Below are the code and all the weights of a small trained network. Each question names an input and a target symbol and asks about switching units off, where a switched-off unit gives its printed mean instead of its output.

import numpy as np


def w(rows, s, z=0):
    codes = np.array(rows[::2]) - 128.0
    scale = np.full(codes.shape[1], s)
    scale[-1] = z or s
    return codes * scale


def f(y):
    return np.maximum(y, 0)


def softmax(a):
    e = np.exp(a - a.max(-1, keepdims=True))
    return e / e.sum(-1, keepdims=True)


def log_softmax(a):
    a = a - a.max(-1, keepdims=True)
    return a - np.log(np.exp(a).sum(-1, keepdims=True))


def net(x, mask):
    ids = ['βδεζηλμξπσφψω'.index(c) for c in x.split()]
    T = len(ids)
    res = E[ids] + P[:T]
    r = res
    for j in range(3):
        rows = slice(2 * j, 2 * j + 2)
        q, k, v = (r @ M[0][rows].T for M in (Q, K, V))
        z = softmax(np.where(np.tri(T) > 0, q @ k.T / 2**0.5, -1e9)) @ v
        o = O[0][rows]
        res = res + np.where(mask[j], z, o[:, -1]) @ o[:, :-1]
    y = f(res @ A[0][:, :-1].T + A[0][:, -1])
    res = res + np.where(mask[3:27], y, B[0][:, -1]) @ B[0][:, :-1]
    return log_softmax(res[-1] @ U[:, :-1].T + U[:, -1])


Q, K, V, O, A, B = {}, {}, {}, {}, {}, {}
E = w([
[104,132,127,135,183,134,40,133,76],'β',
[44,134,139,173,142,97,110,80,197],'δ',
[67,145,107,180,130,108,118,45,165],'ε',
[144,193,60,141,166,104,132,142,153],'ζ',
[102,82,84,137,117,162,19,107,61],'η',
[134,206,81,117,82,98,127,129,34],'λ',
[78,95,101,129,58,110,131,88,208],'μ',
[92,178,98,91,120,50,96,35,187],'ξ',
[78,126,93,114,195,141,147,207,194],'π',
[134,96,121,82,202,125,42,98,176],'σ',
[122,71,142,123,135,96,138,119,50],'φ',
[177,3,120,190,83,118,157,155,199],'ψ',
[122,92,73,16,73,135,145,127,118],'ω',
],0.023)
P = w([
[93,184,233,107,93,206,148,62,194],'0',
[107,147,197,105,148,191,172,42,167],'1',
[120,135,165,85,157,180,182,44,148],'2',
[116,128,149,89,161,145,158,41,143],'3',
[107,130,144,89,162,124,161,61,132],'4',
[101,126,135,86,166,106,156,82,128],'5',
[89,123,141,88,174,80,152,101,116],'6',
[85,113,117,89,161,76,160,122,102],'7',
[85,115,107,98,158,52,145,140,99],'8',
[82,110,96,95,154,29,132,152,90],'9',
[91,99,63,111,152,18,110,141,83],'10',
[79,102,68,109,151,2,125,184,78],'11',
],0.01)
Q[0] = w([
[10,169,119,151,100,62,148,64,147],'head 1',
[53,40,91,72,183,83,81,41,119],'head 1',
[168,126,174,120,94,176,146,161,140],'head 2',
[103,120,97,97,184,179,40,126,72],'head 2',
[58,162,93,108,126,138,110,130,130],'head 3',
[3,142,111,184,81,11,169,42,190],'head 3',
],0.011)
K[0] = w([
[80,147,25,193,214,98,115,180,33],'head 1',
[135,55,82,83,139,2,115,204,110],'head 1',
[169,143,163,105,72,237,147,100,153],'head 2',
[99,98,77,21,113,44,113,171,47],'head 2',
[88,137,65,103,159,64,128,155,102],'head 3',
[165,83,39,197,160,57,97,248,63],'head 3',
],0.0098)
V[0] = w([
[99,28,226,164,116,88,255,72,190],'head 1',
[198,126,165,145,38,84,138,66,45],'head 1',
[207,196,209,164,118,113,72,92,46],'head 2',
[91,87,190,130,176,147,63,132,105],'head 2',
[69,210,154,63,188,149,102,76,93],'head 3',
[88,75,132,148,100,187,102,136,104],'head 3',
],0.0081)
O[0] = w([
[105,119,123,158,145,21,111,171,126,159],'head 1',
[2,170,91,146,57,95,174,63,62,103],'head 1',
[153,66,141,189,129,103,118,161,126,2],'head 2',
[155,143,146,123,68,150,115,116,141,107],'head 2',
[110,170,56,137,106,97,50,148,86,85],'head 3',
[40,86,179,94,150,160,94,172,89,87],'head 3',
],0.0097,0.0041)
A[0] = w([
[144,102,48,104,178,212,98,131,148,180],'neuron 1',
[216,69,130,156,104,101,41,115,119,59],'neuron 2',
[104,195,73,76,139,182,131,104,119,113],'neuron 3',
[126,104,118,114,96,149,204,72,155,181],'neuron 4',
[125,45,129,131,95,84,74,202,157,69],'neuron 5',
[60,117,212,108,138,178,126,115,131,193],'neuron 6',
[117,115,157,72,160,123,76,53,80,186],'neuron 7',
[148,141,147,68,134,182,191,109,157,97],'neuron 8',
[255,119,167,145,190,154,110,99,208,168],'neuron 9',
[88,172,101,203,191,102,48,125,150,3],'neuron 10',
[128,121,88,96,85,144,139,119,94,101],'neuron 11',
[51,164,71,125,87,70,130,70,195,184],'neuron 12',
[204,94,112,76,93,64,193,100,159,119],'neuron 13',
[36,100,167,116,70,143,160,86,174,45],'neuron 14',
[136,113,95,123,141,136,125,63,217,115],'neuron 15',
[90,54,83,162,171,123,62,183,180,157],'neuron 16',
[69,128,75,225,184,155,103,164,95,207],'neuron 17',
[136,196,115,101,59,133,58,163,109,80],'neuron 18',
[101,196,104,150,46,96,91,64,71,53],'neuron 19',
[98,123,130,118,103,98,162,221,180,167],'neuron 20',
[175,72,185,93,130,177,114,119,13,146],'neuron 21',
[68,109,170,89,114,159,131,134,56,178],'neuron 22',
[123,205,71,143,134,139,180,114,166,185],'neuron 23',
[156,149,118,135,176,107,198,86,211,112],'neuron 24',
],0.0085,0.0038)
B[0] = w([
[141,101,109,132,92,140,175,103,170,208],'neuron 1',
[134,201,175,90,111,125,160,120,133,163],'neuron 2',
[159,126,61,187,182,133,98,137,110,228],'neuron 3',
[109,178,138,143,163,114,38,96,129,206],'neuron 4',
[125,144,126,101,156,133,49,97,92,198],'neuron 5',
[166,92,119,113,147,143,78,164,82,175],'neuron 6',
[67,88,95,129,117,173,200,197,151,196],'neuron 7',
[73,92,161,161,113,56,124,95,109,175],'neuron 8',
[107,143,87,118,141,69,160,137,79,243],'neuron 9',
[32,104,122,159,91,118,136,192,126,177],'neuron 10',
[33,165,108,178,154,139,133,124,134,178],'neuron 11',
[209,62,160,118,123,122,115,157,91,248],'neuron 12',
[80,116,112,161,187,164,136,138,121,202],'neuron 13',
[119,152,76,98,113,132,204,136,65,208],'neuron 14',
[171,193,128,188,117,203,118,137,145,209],'neuron 15',
[60,178,183,93,79,156,164,95,141,212],'neuron 16',
[121,106,159,148,132,108,169,56,195,177],'neuron 17',
[122,127,216,133,183,212,78,94,140,187],'neuron 18',
[139,149,174,123,125,163,192,210,125,251],'neuron 19',
[195,180,133,96,123,185,108,77,103,193],'neuron 20',
[253,133,138,176,47,50,170,134,116,149],'neuron 21',
[137,108,102,78,174,40,85,136,233,174],'neuron 22',
[189,132,196,154,117,72,85,115,174,209],'neuron 23',
[138,78,191,116,130,85,110,112,106,229],'neuron 24',
],0.007,0.015)
U = w([
[195,83,194,135,142,158,66,208,147,3],'β',
[137,125,132,150,122,128,133,121,144,32],'δ',
[172,116,108,210,124,77,62,68,179,191],'ε',
[149,98,195,127,164,154,142,42,84,130],'ζ',
[164,47,152,172,116,227,113,139,185,150],'η',
[99,94,153,220,83,131,224,109,251,58],'λ',
[170,64,108,135,34,81,225,160,126,201],'μ',
[132,209,125,195,124,174,190,143,59,138],'ξ',
[195,143,141,73,36,106,103,95,87,186],'π',
[119,207,148,82,100,144,239,90,254,179],'σ',
[97,107,134,172,126,134,131,149,164,72],'φ',
[75,170,141,152,122,82,17,116,136,82],'ψ',
[83,65,39,149,218,173,91,180,135,150],'ω',
],0.0055,0.0035)

Each question gives the input, a string of symbols that net reads in full, and the target symbol t.
The units are the heads (2 rows each of Q, K, V and O) and the neurons (one row each of A and B). Each row of codes is followed by its name. A weight is (code - 128) times the scale printed after its matrix; where a second scale follows, it is the last column's (O, A, B and U).
mask holds one flag per unit, heads first, then neurons. A switched-off unit (its flag False) gives its mean, the last column of its rows in O or B, instead of its output. The means were averaged over made-up inputs and are rounded, as every weight is.
A unit's drop is (log p(t) with every unit on - log p(t) with that unit switched off) / (log p(t) with every unit on - log p(t) with every unit switched off).
The circuit of an input: a set's keep is (log p(t) with only the set's units on - log p(t) with every unit switched off) / (log p(t) with every unit on - log p(t) with every unit switched off). Starting from the 12 units with the biggest drops (on a tie, the unit counted first), units are removed one at a time, each time the one whose removal leaves the highest keep (on an exact tie, the one counted first), for as long as the keep stays at least 0.8.
circuit, biggest first: the units of the circuit, biggest drop first
most important unit: the unit with the biggest drop
k most important neurons: the k neurons with the biggest drops, biggest first
heads that matter: for each layer, one digit per head in row order, 1 if its drop is at least 0.15 and else 0, layers parted by /
input η ψ ξ ψ ξ ψ δ, target ζ: circuit, biggest first	(head 3; neuron 24; neuron 6)
input σ ζ ψ ξ φ ψ ε, target ζ: circuit, biggest first	(head 3; neuron 6)
input π φ μ, target μ: 2 most important neurons	(neuron 12; neuron 14)
input η λ ξ μ ξ φ μ ξ, target μ: most important neuron	(neuron 12)
input σ σ ψ ξ, target ζ: circuit, biggest first	(head 3; neuron 24; neuron 6)
input β ζ ζ μ μ λ ψ ε β ω σ, target ω: heads that matter	010
input σ ξ ε, target λ: heads that matter	101
input δ ψ ζ ψ η η, target ψ: circuit, biggest first	(head 1; head 3)
input ζ μ ε δ, target ε: circuit, biggest first	(head 3; head 1; neuron 19)
input ζ ζ ψ ω λ δ δ ω δ, target ξ: circuit, biggest first	(head 1; neuron 19; head 3)
input δ φ ψ λ λ ξ, target ξ: circuit, biggest first	(head 1; neuron 19; head 3; neuron 3)
input ψ μ η ξ, target ω: heads that matter	001
input ζ ε δ ζ δ, target ε: circuit, biggest first	(head 3; head 1; neuron 19; neuron 16)
input ψ π ξ ζ ψ β, target ψ: circuit, biggest first	(head 1; head 3)
input ζ π ζ λ ζ, target ε: circuit, biggest first	(neuron 23; head 3; neuron 16)
input ψ ω ψ σ μ ξ δ δ μ, target ζ: heads that matter	001
input ζ σ β ψ η δ δ δ β ψ δ σ, target ψ: circuit, biggest first	(head 1; head 3; neuron 16)
input ψ σ λ σ, target σ: most important unit	neuron 16
input λ λ λ λ π ω σ ε φ, target μ: heads that matter	100
input π η ε, target ω: heads that matter	001
input π ω σ δ, target σ: heads that matter	101
input ψ β β ψ β λ λ σ λ λ δ η, target λ: most important unit	head 2
input ε σ ε ε, target λ: 4 most important neurons	(neuron 10; neuron 17; neuron 5; neuron 4)
input δ ψ ω π μ λ λ π, target σ: 3 most important neurons	(neuron 16; neuron 12; neuron 1)
input μ ζ π ζ ψ η, target ψ: heads that matter	100
input ψ ψ ψ ξ λ ζ δ μ λ σ, target σ: heads that matter	100
input φ ψ ε ζ ε η ε, target ω: heads that matter	101
input π λ ω ζ ε, target ε: heads that matter	101
